Here is a tiny trained network, its code and every weight. The questions are about switching its units off for an input and a class, where a switched-off unit gives its printed mean instead of its output.

import numpy as np


def w(rows, s, z=0):
    codes = np.array(rows[::2]) - 128.0
    scale = np.full(codes.shape[1], s)
    scale[-1] = z or s
    return codes * scale


def norm(h):
    return h / np.sqrt((h * h).mean(-1, keepdims=True) + 1e-5)


def f(y):
    return y / 2 * (1 + np.tanh(0.7978845608 * (y + 0.044715 * y**3)))


def log_softmax(a):
    a = a - a.max(-1, keepdims=True)
    return a - np.log(np.exp(a).sum(-1, keepdims=True))


def net(x, mask):
    res = np.array(x, float).reshape(1, 5) / 4 @ E
    u = 0
    for l in range(2):
        y = f(norm(res) @ A[l][:, :-1].T + A[l][:, -1])
        res = res + np.where(mask[u : u + 11], y, B[l][:, -1]) @ B[l][:, :-1]
        u += 11
    return log_softmax(norm(res)[-1] @ U[:, :-1].T + U[:, -1])


A, B = {}, {}
E = w([
[170,78,73,45,117,122,60,202,61,134],'x0',
[137,138,195,124,149,165,183,134,97,101],'x1',
[108,255,120,105,110,133,123,167,88,48],'x2',
[136,172,160,159,204,116,126,137,155,111],'x3',
[150,159,118,168,163,148,83,43,106,100],'x4',
],0.0074)
A[0] = w([
[108,52,135,95,173,100,57,128,105,124,26],'0.n0',
[199,146,97,60,60,59,160,134,75,119,57],'0.n1',
[72,127,162,133,119,91,92,2,90,141,115],'0.n2',
[128,158,141,219,129,167,170,7,179,105,97],'0.n3',
[95,116,245,130,102,94,157,109,58,101,146],'0.n4',
[202,95,98,139,91,236,136,110,52,170,133],'0.n5',
[123,154,40,114,80,109,84,129,119,85,41],'0.n6',
[91,177,131,198,64,161,131,133,132,74,61],'0.n7',
[148,100,98,124,52,98,98,145,122,121,61],'0.n8',
[162,43,159,154,139,161,88,107,164,131,147],'0.n9',
[116,96,136,116,192,106,108,103,153,161,6],'0.n10',
],0.0076,0.0024)
B[0] = w([
[151,182,103,33,121,84,204,32,121,150,160],'0.n0',
[104,86,142,115,155,103,103,82,172,39,168],'0.n1',
[167,193,176,167,205,158,214,64,113,157,179],'0.n2',
[145,170,140,178,99,54,215,17,157,197,254],'0.n3',
[109,174,71,184,154,195,133,132,172,159,164],'0.n4',
[117,105,139,179,105,81,108,207,144,3,178],'0.n5',
[132,99,24,108,130,85,153,33,60,126,166],'0.n6',
[182,73,164,117,176,152,70,32,107,109,166],'0.n7',
[139,118,188,198,58,133,130,85,156,114,160],'0.n8',
[190,122,124,195,139,146,155,83,130,173,191],'0.n9',
[145,167,111,128,113,141,139,170,166,168,143],'0.n10',
],0.0061,0.0075)
A[1] = w([
[179,2,106,113,132,81,91,182,123,145,205],'1.n0',
[210,123,112,74,125,140,133,155,136,175,106],'1.n1',
[86,175,166,80,153,90,109,155,134,164,16],'1.n2',
[78,169,65,161,118,135,94,148,115,168,107],'1.n3',
[163,113,85,98,124,137,121,122,96,103,26],'1.n4',
[159,176,115,79,191,120,98,88,55,85,7],'1.n5',
[171,200,78,126,126,137,124,146,133,128,166],'1.n6',
[102,158,190,128,166,204,73,155,115,87,169],'1.n7',
[118,154,206,160,132,169,176,174,140,80,247],'1.n8',
[96,92,180,149,53,86,158,159,182,155,36],'1.n9',
[91,82,141,108,62,105,80,134,78,104,36],'1.n10',
],0.0082,0.0019)
B[1] = w([
[155,150,148,112,131,67,131,1,131,148,253],'1.n0',
[47,213,148,179,117,126,122,82,124,106,150],'1.n1',
[75,109,146,123,108,157,112,156,136,105,118],'1.n2',
[199,121,182,55,105,57,118,61,103,63,118],'1.n3',
[136,154,80,121,56,184,95,124,140,38,154],'1.n4',
[65,84,103,53,77,131,112,188,119,94,193],'1.n5',
[168,36,67,75,58,83,104,156,110,130,152],'1.n6',
[87,47,160,180,99,135,121,188,170,186,148],'1.n7',
[173,106,102,148,214,147,122,161,132,187,195],'1.n8',
[112,170,94,122,115,140,7,147,56,38,197],'1.n9',
[100,94,113,70,79,145,71,94,96,60,185],'1.n10',
],0.007,0.0056)
U = w([
[109,113,107,83,87,113,91,119,86,66,52],'0',
[145,168,154,180,164,118,191,63,135,182,252],'1',
[107,108,137,164,170,184,139,249,122,141,43],'2',
],0.016,0.0019)

Each question gives the input, the list of numbers given to net, and the class t.
The units are the neurons (one row each of A and B). Each row of codes is followed by its name. A weight is (code - 128) times the scale printed after its matrix; where a second scale follows, it is the last column's (A, B and U).
mask holds one flag per neuron, layer by layer. A switched-off neuron (its flag False) gives its mean, the last column of its row in B, instead of its output. The means were averaged over made-up inputs and are rounded, as every weight is.
A unit's drop is (log p(t) with every unit on - log p(t) with that unit switched off) / (log p(t) with every unit on - log p(t) with every unit switched off).
The circuit of an input: a set's keep is (log p(t) with only the set's units on - log p(t) with every unit switched off) / (log p(t) with every unit on - log p(t) with every unit switched off). Starting from the 12 units with the biggest drops (on a tie, the unit counted first), units are removed one at a time, each time the one whose removal leaves the highest keep (on an exact tie, the one counted first), for as long as the keep stays at least 0.8.
units of the circuit, in order: the units of the circuit, biggest drop first
top k neurons: the k neurons with the biggest drops, biggest first
top k neurons in layer l: the k neurons of layer l with the biggest drops, biggest first
drop when u is switched off: that unit's drop, to one decimal
input [-6,-2,8,-7,-6], class 0: units of the circuit, in order -> (0.n3)
input [6,7,-2,5,1], class 2: units of the circuit, in order -> (1.n7 0.n3)
input [-1,1,-3,-2,-3], class 0: top 4 neurons in layer 0 -> (0.n2 0.n3 0.n7 0.n6)
input [-1,1,1,-4,-2], class 0: top 3 neurons -> (0.n2 1.n10 0.n9)
input [-2,-1,1,-2,-5], class 0: top 2 neurons -> (0.n2 1.n9)
input [0,6,-8,-7,-6], class 0: top 2 neurons -> (1.n9 0.n2)
input [6,4,0,5,4], class 0: top 2 neurons in layer 0 -> (0.n2 0.n0)
input [4,3,3,7,8], class 2: top 2 neurons in layer 1 -> (1.n7 1.n0)
input [-1,-1,8,6,-2], class 2: top 2 neurons -> (1.n7 0.n3)
input [-6,-4,-1,-7,-5], class 0: top 2 neurons in layer 1 -> (1.n9 1.n0)
input [5,4,1,5,1], class 2: top 2 neurons in layer 0 -> (0.n6 0.n3)
input [-3,-4,5,4,-4], class 2: top 2 neurons in layer 0 -> (0.n3 0.n0)
input [6,8,1,-1,6], class 2: top 2 neurons in layer 1 -> (1.n7 1.n8)
input [1,-2,2,0,5], class 0: units of the circuit, in order -> (1.n5)
input [4,0,-1,1,7], class 0: drop when 0.n4 is switched off -> 0.0
input [2,8,-2,-4,-2], class 2: drop when 0.n4 is switched off -> 0.4
input [-4,8,-3,-8,-4], class 2: drop when 1.n0 is switched off -> 0.1
